Here is a tiny trained network, its code and every weight. The questions are about switching its units off for an input and a class, where a switched-off unit gives its printed mean instead of its output.

import numpy as np


def w(rows, s, z=0):
    codes = np.array(rows[::2]) - 128.0
    scale = np.full(codes.shape[1], s)
    scale[-1] = z or s
    return codes * scale


def f(y):
    return np.maximum(y, 0)


def log_softmax(a):
    a = a - a.max(-1, keepdims=True)
    return a - np.log(np.exp(a).sum(-1, keepdims=True))


def net(x, mask):
    res = np.array(x, float).reshape(1, 5) / 4 @ E
    y = f(res @ A[0][:, :-1].T + A[0][:, -1])
    res = res + np.where(mask, y, B[0][:, -1]) @ B[0][:, :-1]
    return log_softmax(res[-1] @ U[:, :-1].T + U[:, -1])


A, B = {}, {}
E = w([
[95,129,14,46,47,112,145],'x0',
[6,174,185,166,54,162,209],'x1',
[129,173,74,165,77,117,19],'x2',
[131,144,59,114,119,244,118],'x3',
[109,66,99,59,50,113,158],'x4',
],0.012)
A[0] = w([
[188,136,91,129,168,144,55,235],'N0',
[200,202,192,187,150,97,80,255],'N1',
[196,113,128,175,161,94,79,44],'N2',
[86,168,157,216,76,131,68,176],'N3',
[121,74,150,145,173,161,176,194],'N4',
[161,50,122,106,110,7,105,143],'N5',
[120,126,171,131,128,165,233,30],'N6',
[128,138,98,186,230,88,85,58],'N7',
[68,107,121,84,141,79,139,201],'N8',
[139,66,116,96,148,43,139,101],'N9',
[88,101,70,96,72,178,78,202],'N10',
[116,166,78,32,62,103,195,93],'N11',
[23,167,143,133,104,119,171,222],'N12',
[179,119,137,94,144,65,106,212],'N13',
[162,111,71,142,130,174,61,52],'N14',
[169,131,192,143,212,110,154,246],'N15',
],0.012,0.0034)
B[0] = w([
[111,65,62,86,98,146,22,216],'N0',
[66,152,215,128,169,111,81,250],'N1',
[69,144,214,71,120,168,63,205],'N2',
[176,181,117,254,194,78,113,210],'N3',
[155,57,208,114,106,168,187,188],'N4',
[190,106,193,102,91,68,138,212],'N5',
[174,137,111,135,161,175,185,189],'N6',
[71,102,161,105,138,136,92,209],'N7',
[163,165,90,106,128,77,186,175],'N8',
[200,122,170,130,92,62,126,187],'N9',
[127,91,34,135,103,136,123,213],'N10',
[93,177,33,81,86,87,156,224],'N11',
[94,185,65,181,142,132,190,221],'N12',
[174,122,134,76,95,112,75,197],'N13',
[164,34,115,154,77,211,31,182],'N14',
[96,132,220,94,155,201,145,241],'N15',
],0.0094,0.018)
U = w([
[105,157,151,252,180,97,103,149],'0',
[81,156,64,117,112,113,177,76],'1',
[134,111,156,128,168,189,209,253],'2',
[192,113,162,100,106,54,133,150],'3',
[73,121,186,104,191,134,69,8],'4',
[139,76,65,119,120,152,59,137],'5',
],0.014,0.0032)

Each question gives the input, the list of numbers given to net, and the class t.
The units are the neurons (one row each of A and B). Each row of codes is followed by its name. A weight is (code - 128) times the scale printed after its matrix; where a second scale follows, it is the last column's (A, B and U).
mask holds one flag per neuron, in row order. A switched-off neuron (its flag False) gives its mean, the last column of its row in B, instead of its output. The means were averaged over made-up inputs and are rounded, as every weight is.
A unit's drop is (log p(t) with every unit on - log p(t) with that unit switched off) / (log p(t) with every unit on - log p(t) with every unit switched off).
The circuit of an input: a set's keep is (log p(t) with only the set's units on - log p(t) with every unit switched off) / (log p(t) with every unit on - log p(t) with every unit switched off). Starting from the 12 units with the biggest drops (on a tie, the unit counted first), units are removed one at a time, each time the one whose removal leaves the highest keep (on an exact tie, the one counted first), for as long as the keep stays at least 0.8.
units of the circuit, in order: the units of the circuit, biggest drop first
top k neurons: the k neurons with the biggest drops, biggest first
drop of u: that unit's drop, to one decimal
input [-2,8,2,-7,3], class 0: units of the circuit, in order	[N3]
input [5,3,8,-7,8], class 1: top 2 neurons	[N11 N12]
input [-7,4,2,-1,8], class 0: top 2 neurons	[N3 N15]
input [-3,-2,-3,1,4], class 2: top 2 neurons	[N0 N11]
input [7,-4,5,-6,-7], class 4: top 3 neurons	[N2 N1 N7]
input [3,5,6,1,-1], class 0: top 2 neurons	[N3 N0]
input [-2,6,0,7,-1], class 0: top 2 neurons	[N3 N15]
input [-4,-8,6,0,2], class 4: top 4 neurons	[N2 N1 N7 N10]
input [3,-8,4,-5,-4], class 4: top 2 neurons	[N2 N1]
input [6,3,7,-8,7], class 1: top 2 neurons	[N11 N12]
input [1,2,-3,8,-5], class 2: top 2 neurons	[N0 N11]
input [-3,-8,-5,3,7], class 3: top 2 neurons	[N5 N9]
input [-3,-2,-3,2,6], class 3: top 2 neurons	[N12 N15]
input [4,7,2,-8,-3], class 0: units of the circuit, in order	[N3]
input [-3,-1,2,3,1], class 5: drop of N15	0.6
input [7,2,-5,-1,-6], class 1: drop of N8	0.0
input [6,5,-3,-8,7], class 1: drop of N11	0.1
